Each row is followed by its class.
[ 17  -4   3 -13   3  -5 -12  18  -8  -5   6  -9 -13   3   7  -6   9   1
 -13  -8  26   0   7   3  -5   8   7 -12  -1   1  -7  -2   4] -> Jr
[ 21  11  14   0  21 -22 -19  -9  23 -24  10 -14 -11  -8   8 -13   2 -27
 -25   8  25 -13  15  30 -24   2   7 -17   9 -10  -3  -1  26] -> hz
[ 10  -3  10 -22  13   4   0   2  -9 -11  13 -15 -17   3  14   8  13 -12
 -27   4  12 -19  -5   0 -15  21  25 -14   8  -3  -6 -16   9] -> hz
[ -3   0   5  -3  -4  26   7   3 -24 -13  -3 -19  -8  21  -5   6  23   2
 -20  -9   0   2   1  -2   5   3  29  17  15 -11   1 -17   6] -> hz
[ -9   1   7  -3  10  -2  20  15  23  16   3   1 -25  -4   9 -27  25  23
   0  19  17 -19  -7  -6  -8   7  15  -4  -4  -6   8  -4   2] -> ht
[ 19   5   8 -15   3   7 -13  10  -4  -3   6  -8 -16  -1   7   4   5  -3
 -36   8  23  -3  11  10  -4  28  24  11   0   1  -7  -9  14] -> Jr
[ 21  -2  12 -18  34  -2  -6  -3   5 -32  17 -21   3   1   1   6   9  -5
 -24   7  22  -8   4   9  -4   3  17 -28   6  -4 -14   3  15] -> hz
[ 18  10  21  -4   2   0   4   8  16  22  12 -28 -34  -6   3   2  13  -8
   5   0  18 -14  -2   8  -2  25  27 -14   3  -5 -10  -4  25] -> ht
[ 20  21   7 -18   4   5 -13   0 -13 -15   9 -32  -5  -5   0  35   2  -4
 -38   3   6 -16  -6   8 -13   0  14  -6   0  -2  -7  -3  19] -> mg
[ 12   9   9 -27   5  13  -4  -2 -18 -12   5 -18  12  -9   5   1  11 -20
 -26 -11  17   6   1   3   6  24  36  -6  13   0 -11 -13   8] -> Jr
[ 26  18   5 -27  58  30   3  -5  11 -36  13 -23 -15  -5  -4  -5   7 -27
   2  -5  31 -14 -13  -2   3  22  18 -24  -5 -15 -11 -12  38] -> gq
[  3   1  10 -31   1   8   1  17  -1  16  15 -10  -1  -1   9   5  11  19
 -30   1  16  -2   1  -7  -5  31  31   1   7   2 -16  -6   6] -> Jr
[  3  -6   6 -50   4   8   6  13  16  13  10  -9 -13   0  18  14  18  24
 -43   2  26 -13   5  -4  -6  35  47 -11   5  -9 -16 -11   0] -> mg
[  1  -5   1 -19  -3  25   8   7 -28 -15   1 -26   6   5  19  16  18  -8
 -36  -1   9   3   0   5   6  19  42 -17  21   8   1 -24  -1] -> hz
[ 31   7  18 -22   7   1 -15  -2 -16 -40  16 -37  -1   8   9  10  -5 -19
 -46 -11  18  -6   0   7 -13   1  30  -9   1   2 -11 -20  32] -> ht
[  9  -5  13  -2  12  27   8 -11 -25 -26  -3 -26   3  11  -2   5  20  -8
 -34 -12   8  -7   7   7   0   2  38  17  13 -11   0 -32   1] -> hz
[  2  -2  14 -16   7  16  -5  24 -23  11   7 -26  -4   5   9  14  22   6
 -38 -14  13 -12  -6   3  -5  -4  41  -1  14   2  -3  -9  15] -> hz
[ 32   4  16 -11  28   2 -18 -15 -12 -24  11 -26 -11  14  -6   1   8 -19
 -40  -6   8 -16  12  19 -12 -20  15 -25   0  -5 -11  -6  22] -> mg
[ 15   3  17 -27   1   0   4   7  -7   2  14 -12 -13   1  18   7  17  -3
 -43  -2  13  -8   1   0  -4  26  41 -14   6 -10 -15  -7  11] -> hz
[ 27  13  30 -24  20   7 -23  -3  -9 -13  25 -54 -16   7 -20  33  21 -32
 -47 -11  17 -19  19   4  -1  23  34  -9   0 -13 -23 -14  31] -> ht
[ 18  11  28 -21  17  18  -8 -10 -31  13  10 -78 -14  12   2  60  36   9
 -71 -12   5 -29   0  -1 -10  16  77  -7  17   3 -17 -19  24] -> mg
[ 20   0  12 -26  10  -9  -7  13  -1  27  10  -2 -24  -2  16  42 -11  24
 -26   7   7  -6 -10   7 -13  11  21  -4   0  11 -25 -12   4] -> ht
[ 14   1   4 -20   4  -4   5   6   1   5  11  -1 -17  -1   1   3  12  -3
  -7   4  19   7  -1   8   3  22  17  -7  -4  -1 -17  -7  14] -> Bp
[ 12  -8   4  -6  14  18  16  -2   1 -31   6  -3  -5   3  -2  -9  17 -29
  -6   6   1   8   6   1  -3   8  14  -8   9 -18  -7  -3   9] -> mg

Each row is followed by its class.
[  2   9   8  -3 -16   6  -1 -15   2  -1 -20  15  -5   5  -8   2  -8  -1
   2   2  -5   5 -13   1   9   0   3  -6   5  -2  -4  -2  34] -> jm
[ 10   2   8   4  -7  -3  -1   7  -6  -1  -5   4  -4   2  -8   0  -9   2
 -16   1 -10   5  -3   0  16   4   5   0  -7   1  -1  -3  14] -> jm
[  6   1  11   4 -28  -9  -3  18  -5  -2   1   2  -9   3  -6   0 -19  -7
  -5   7  -7  -3  21   4   7   1  14   2   1  -1   1  -3   8] -> mq
[  3   2  14   3 -37   3  -6  10  -6  -3 -15   6  -7   8  -4   2 -15   9
  -7   3  -7   2  -1   2  11   2   6  -1  -6   0   3  -6  20] -> jm
[  8  -4  -2   6 -24  -2  -1  13  -1  -1  -6   1  -3  -3   7  -1  -3   8
 -13   4  -7   2   9  -1   7   3  -2  -1  -9   2   0   0   7] -> mq
[  1  -1   9   3 -20  -1  -3   3   1  -4  -8   9  -6   0  -6   1  -5  -4
   2   0  -2  -3  -3   0   5   1   4   0   1   1  -3   1  27] -> jm
[ 18  -4   5  10 -27   2  -2  17  -1  -1  -1   7  -8  -3  -7   0   4  -2
  -9   0  -7  -1  12   1  12   3   4   0  -3   5  -3   1  33] -> jm
[ -5  -1  18   6 -61 -11 -10  28   0 -10 -17   7 -11   3   6   1 -38   5
  -7  12  -5  -3  18  -1   1   2  10   1  -1   2   3  -3   6] -> mq
[  3   3   7   1 -18   2  -3   1   0  -1  -4   9  -5   0  -9   1  -3  -7
  11  -2   2  -4  -4   1   1   2   7   0   7   0  -2   1  28] -> mq
[  9  -2   9   9 -39   5  -5  19  -8  -3  -6   1  -5   2  -5   0  -4   8
 -10   2  -8  -1   6   0  11   4   6   2 -10   5   2  -5  25] -> jm
[ -1   2  13   1 -29  -1  -8   7  -2  -8 -13   8  -6   3  -5   1 -14   3
  -2   2  -5   0  -6   1   4   2   4  -1  -2   0   1  -3  19] -> jm
[  5  -1   8   6 -19   1  -1  11  -3  -3  -1   4  -4  -1  -8   1   2  -1
  -2  -3  -4  -3   1   1   7   0   5   1  -5   4   0   0  26] -> jm
[ 11  -7  -6   8 -30   6   0  18  -4   3   0  -2  -3  -7   7  -4   2   4
  -8   6  -3  -2  18  -1   4   3   0   0  -7   3   2   1   9] -> mq
[  8   3  12   1 -22  -6  -2   9  -4  -2  -4   6  -8   6  -7   1 -18  -6
  -8   6 -10   1  17  -2  11  -1  12   0   1  -2  -1  -3  12] -> jm
[  2   8  11  -6 -25   6  -1 -12   0   3 -15  10  -6  14  -5  -1 -12  -3
  -2   5  -4   2  10   4   9  -6   9  -5   7  -5  -1  -6  18] -> jm
[  3  -1  14   8 -61   1  -8  27  -4  -2 -17   5 -12   7   7  -2 -28   6
  -3  14  -4  -5  36   0   7  -1  15   1  -1  -1   5  -5  21] -> mq
[  9   1   5   4  -3  -8  -1   7   0  -3  -4   7  -7   0  -2   1 -11  -4
 -14   2  -9   2   6   1  10   1   3   0  -4  -2  -4  -1   8] -> jm
[ -4  -4   2   6 -40   2  -4  21  -4  -2  -3  -1  -4  -6   3  -1 -12   3
   5   6   2  -5  10   1  -2   5   7   1  -2   2   3   1   8] -> mq
[ 10  -2   4   7 -22   8  -2   9  -3   0  -3   4  -4  -4 -11   0  14   3
   1  -4  -5  -1  -7   2  11   5   3  -1  -6   7  -1   0  39] -> jm
[  6   2  13   1 -18  -5  -3   8  -6  -1   3   0  -6  11  -5   0 -15   0
  -8   5  -5   0  23   2   7  -3  13   2   1  -2   1  -5   2] -> mq
[  1   9  19   1 -61   9  -6   6  -4   0 -27  15 -11  11  -7   0 -23   4
   2  11  -7   0  12   3  14  -2  15  -4   4  -3   1  -6  45] -> jm
[  3   5  13   3 -38  -3  -5  14  -5  -3  -9   9  -9   1 -11   1 -22  -6
   5   5  -6  -3   5   3   9   3  15  -1   5   1   0   0  28] -> mq
[ -2   0  16   4 -39 -13  -9  23  -4  -9  -6   2  -9   4   2   1 -33   1
  -6  10  -5  -1  16   1   3   1  13  -1  -1  -1   3  -3  -1] -> mq
[  9  -2   8   7 -46  -2  -6  22  -3  -3 -11   4  -9   2   6  -1 -22   6
 -19  10 -11   2  23   0  11   2   8   1  -7  -1   2  -5   5] -> mq
[ 12   9   3  -4  -7   5   3 -17   2   5 -14  15  -8   3 -13   2  -5 -12
   2   3  -7   5  -1  -1  15  -3   8  -5   8  -2  -6  -2  40] -> jm
[  6  -1   9   7 -21   2  -4  14  -4  -6  -4   6  -4  -5 -12   2   3   0
   3  -5  -2  -3 -14   2   9   6   3  -2  -5   7   0   1  37] -> jm
[  6   6  14   2 -54   5  -4   2   1  -2 -27  17 -10   7  -3   1 -21   2
  -5   8  -8   3   7   1  16   2   8  -3   2   0  -3  -4  41] -> jm
